Below is a small trained network, with its code and all its weights. Each question gives an input and a class and asks what happens when units are switched off, that is, made to give their printed mean instead of their output.

import numpy as np


def w(rows, s, z=0):
    codes = np.array(rows[::2]) - 128.0
    scale = np.full(codes.shape[1], s)
    scale[-1] = z or s
    return codes * scale


def f(y):
    return y / 2 * (1 + np.tanh(0.7978845608 * (y + 0.044715 * y**3)))


def log_softmax(a):
    a = a - a.max(-1, keepdims=True)
    return a - np.log(np.exp(a).sum(-1, keepdims=True))


def net(x, mask):
    res = np.array(x, float).reshape(1, 6) / 4 @ E
    y = f(res @ A[0][:, :-1].T + A[0][:, -1])
    res = res + np.where(mask, y, B[0][:, -1]) @ B[0][:, :-1]
    return log_softmax(res[-1] @ U[:, :-1].T + U[:, -1])


A, B = {}, {}
E = w([
[127,214,91,94,111,164,74],'x0',
[123,95,105,54,58,115,143],'x1',
[126,117,65,120,177,76,105],'x2',
[128,61,155,129,116,147,2],'x3',
[128,83,76,118,167,214,153],'x4',
[139,129,78,202,67,131,133],'x5',
],0.0092)
A[0] = w([
[132,71,158,145,138,107,155,42],'N0',
[133,209,126,104,140,109,247,26],'N1',
[129,108,117,126,142,151,139,32],'N2',
[143,96,85,123,167,161,140,81],'N3',
[114,196,60,85,140,139,54,61],'N4',
[142,124,247,125,89,240,164,51],'N5',
[133,127,167,48,203,111,116,101],'N6',
[131,119,58,121,166,74,113,32],'N7',
[126,160,212,146,51,184,163,52],'N8',
[139,200,112,98,114,154,83,27],'N9',
[121,153,178,125,110,40,109,70],'N10',
[120,166,108,124,143,119,199,62],'N11',
[136,162,153,207,205,164,94,25],'N12',
[93,91,92,126,150,175,151,59],'N13',
[152,78,112,115,145,214,158,58],'N14',
[139,28,177,157,138,106,202,39],'N15',
[134,70,109,146,146,64,138,83],'N16',
[125,158,103,189,212,103,103,66],'N17',
[122,103,148,129,112,142,57,31],'N18',
[112,74,135,147,127,120,61,67],'N19',
[116,232,100,103,79,189,79,66],'N20',
[126,153,194,232,203,164,119,49],'N21',
[125,128,161,67,191,111,124,58],'N22',
[126,110,105,129,143,165,144,21],'N23',
[147,176,114,92,131,155,96,27],'N24',
[145,88,159,123,129,131,48,46],'N25',
[121,106,27,236,45,121,110,42],'N26',
[131,85,204,146,87,201,39,64],'N27',
[137,76,101,41,24,116,148,47],'N28',
[126,62,162,157,126,101,167,32],'N29',
[130,115,7,100,203,13,105,38],'N30',
[106,22,175,157,151,69,153,78],'N31',
[147,126,78,213,70,141,115,73],'N32',
[120,126,204,69,191,142,129,87],'N33',
[119,181,177,135,88,56,103,57],'N34',
[129,182,97,130,150,108,209,2],'N35',
[134,125,59,100,161,226,124,70],'N36',
[149,169,178,144,85,5,93,54],'N37',
[116,56,75,14,58,80,141,5],'N38',
[120,191,135,77,171,167,101,74],'N39',
[124,75,84,133,166,205,133,74],'N40',
[132,120,179,31,176,130,125,56],'N41',
[116,139,173,138,94,166,140,56],'N42',
[133,67,83,128,153,94,30,68],'N43',
],0.012,0.0065)
B[0] = w([
[159,185,88,183,143,128,127,152],'N0',
[129,127,150,105,149,127,253,237],'N1',
[99,197,109,186,145,126,120,118],'N2',
[85,135,127,120,157,138,105,166],'N3',
[210,132,70,128,140,134,115,222],'N4',
[55,121,40,88,33,123,91,214],'N5',
[114,44,146,191,115,127,133,217],'N6',
[82,170,85,146,77,126,110,161],'N7',
[72,138,55,123,43,125,97,197],'N8',
[179,172,79,148,153,120,119,174],'N9',
[82,134,134,114,197,134,96,197],'N10',
[128,122,151,104,143,127,204,184],'N11',
[160,200,204,129,91,126,104,199],'N12',
[99,149,131,124,178,114,103,159],'N13',
[77,153,126,122,192,126,90,185],'N14',
[219,138,72,130,175,136,107,208],'N15',
[148,141,64,132,108,139,121,176],'N16',
[129,191,169,119,68,132,92,201],'N17',
[112,158,121,133,132,131,201,175],'N18',
[124,163,127,122,145,123,199,196],'N19',
[232,130,67,136,152,133,104,240],'N20',
[167,179,224,100,67,130,82,224],'N21',
[110,114,125,215,106,126,136,177],'N22',
[86,201,113,171,150,135,130,127],'N23',
[154,159,95,179,137,129,134,149],'N24',
[126,142,140,108,148,120,207,199],'N25',
[110,19,158,241,115,124,138,242],'N26',
[109,140,129,103,136,126,237,253],'N27',
[166,187,240,122,90,133,101,218],'N28',
[174,157,74,162,154,131,119,163],'N29',
[63,126,34,78,26,128,106,244],'N30',
[223,123,64,126,162,129,113,230],'N31',
[122,52,147,206,127,110,126,204],'N32',
[121,58,158,192,105,125,123,203],'N33',
[79,142,127,122,200,134,84,201],'N34',
[111,170,147,148,140,122,222,189],'N35',
[95,144,136,100,205,125,90,215],'N36',
[68,129,146,106,214,141,69,242],'N37',
[157,210,229,127,73,130,90,214],'N38',
[170,101,116,157,144,126,110,186],'N39',
[85,130,148,108,202,123,100,201],'N40',
[111,89,148,220,122,116,129,193],'N41',
[102,159,93,146,93,114,111,141],'N42',
[89,137,111,90,107,131,209,230],'N43',
],0.037,0.0072)
U = w([
[111,170,130,118,128,102,229,72],'0',
[184,170,82,147,139,115,134,147],'1',
[67,166,138,123,184,114,109,101],'2',
[144,194,191,131,75,110,126,125],'3',
[107,99,142,200,105,96,153,111],'4',
[81,163,78,114,61,105,142,254],'5',
[165,9,172,2,120,126,146,137],'6',
],0.0087,0.0042)

Each question gives the input, the list of numbers given to net, and the class t.
The units are the neurons (one row each of A and B). Each row of codes is followed by its name. A weight is (code - 128) times the scale printed after its matrix; where a second scale follows, it is the last column's (A, B and U).
mask holds one flag per neuron, in row order. A switched-off neuron (its flag False) gives its mean, the last column of its row in B, instead of its output. The means were averaged over made-up inputs and are rounded, as every weight is.
A unit's drop is (log p(t) with every unit on - log p(t) with that unit switched off) / (log p(t) with every unit on - log p(t) with every unit switched off).
The circuit of an input: a set's keep is (log p(t) with only the set's units on - log p(t) with every unit switched off) / (log p(t) with every unit on - log p(t) with every unit switched off). Starting from the 12 units with the biggest drops (on a tie, the unit counted first), units are removed one at a time, each time the one whose removal leaves the highest keep (on an exact tie, the one counted first), for as long as the keep stays at least 0.8.
units of the circuit, in order: the units of the circuit, biggest drop first
unit that matters most: the unit with the biggest drop
top k neurons: the k neurons with the biggest drops, biggest first
drop of u: that unit's drop, to one decimal
input [6,7,-3,2,-6,5], class 3: top 3 neurons	[N28 N38 N31]
input [7,-7,-8,-4,-8,-6], class 2: top neuron	[N34]
input [0,8,5,8,-2,6], class 0: top 3 neurons	[N43 N19 N27]
input [-8,0,6,-1,2,8], class 1: top 4 neurons	[N15 N31 N16 N29]
input [8,7,-8,-5,8,1], class 1: top 2 neurons	[N20 N37]
input [2,-6,-5,0,-5,4], class 3: top 3 neurons	[N21 N12 N30]
input [3,0,-7,-7,0,-8], class 4: top 2 neurons	[N33 N41]
input [-7,1,-7,0,-8,-6], class 2: top 3 neurons	[N37 N10 N34]
input [-4,5,-3,4,-3,1], class 3: top 3 neurons	[N28 N38 N1]
input [4,-4,2,4,-2,3], class 0: units of the circuit, in order	[N43 N27]
input [6,7,6,-6,6,4], class 3: top 4 neurons	[N38 N28 N27 N43]
input [4,5,8,7,-7,8], class 4: top 2 neurons	[N26 N32]
input [7,3,-8,8,-2,-4], class 0: top 2 neurons	[N27 N25]
input [1,-3,0,5,5,7], class 4: unit that matters most	N26
input [-4,-6,8,7,-3,4], class 5: drop of N1	0.6
input [-7,-7,-8,-2,-1,-2], class 5: drop of N15	-0.1
input [-5,6,3,-2,-7,7], class 2: drop of N34	0.2
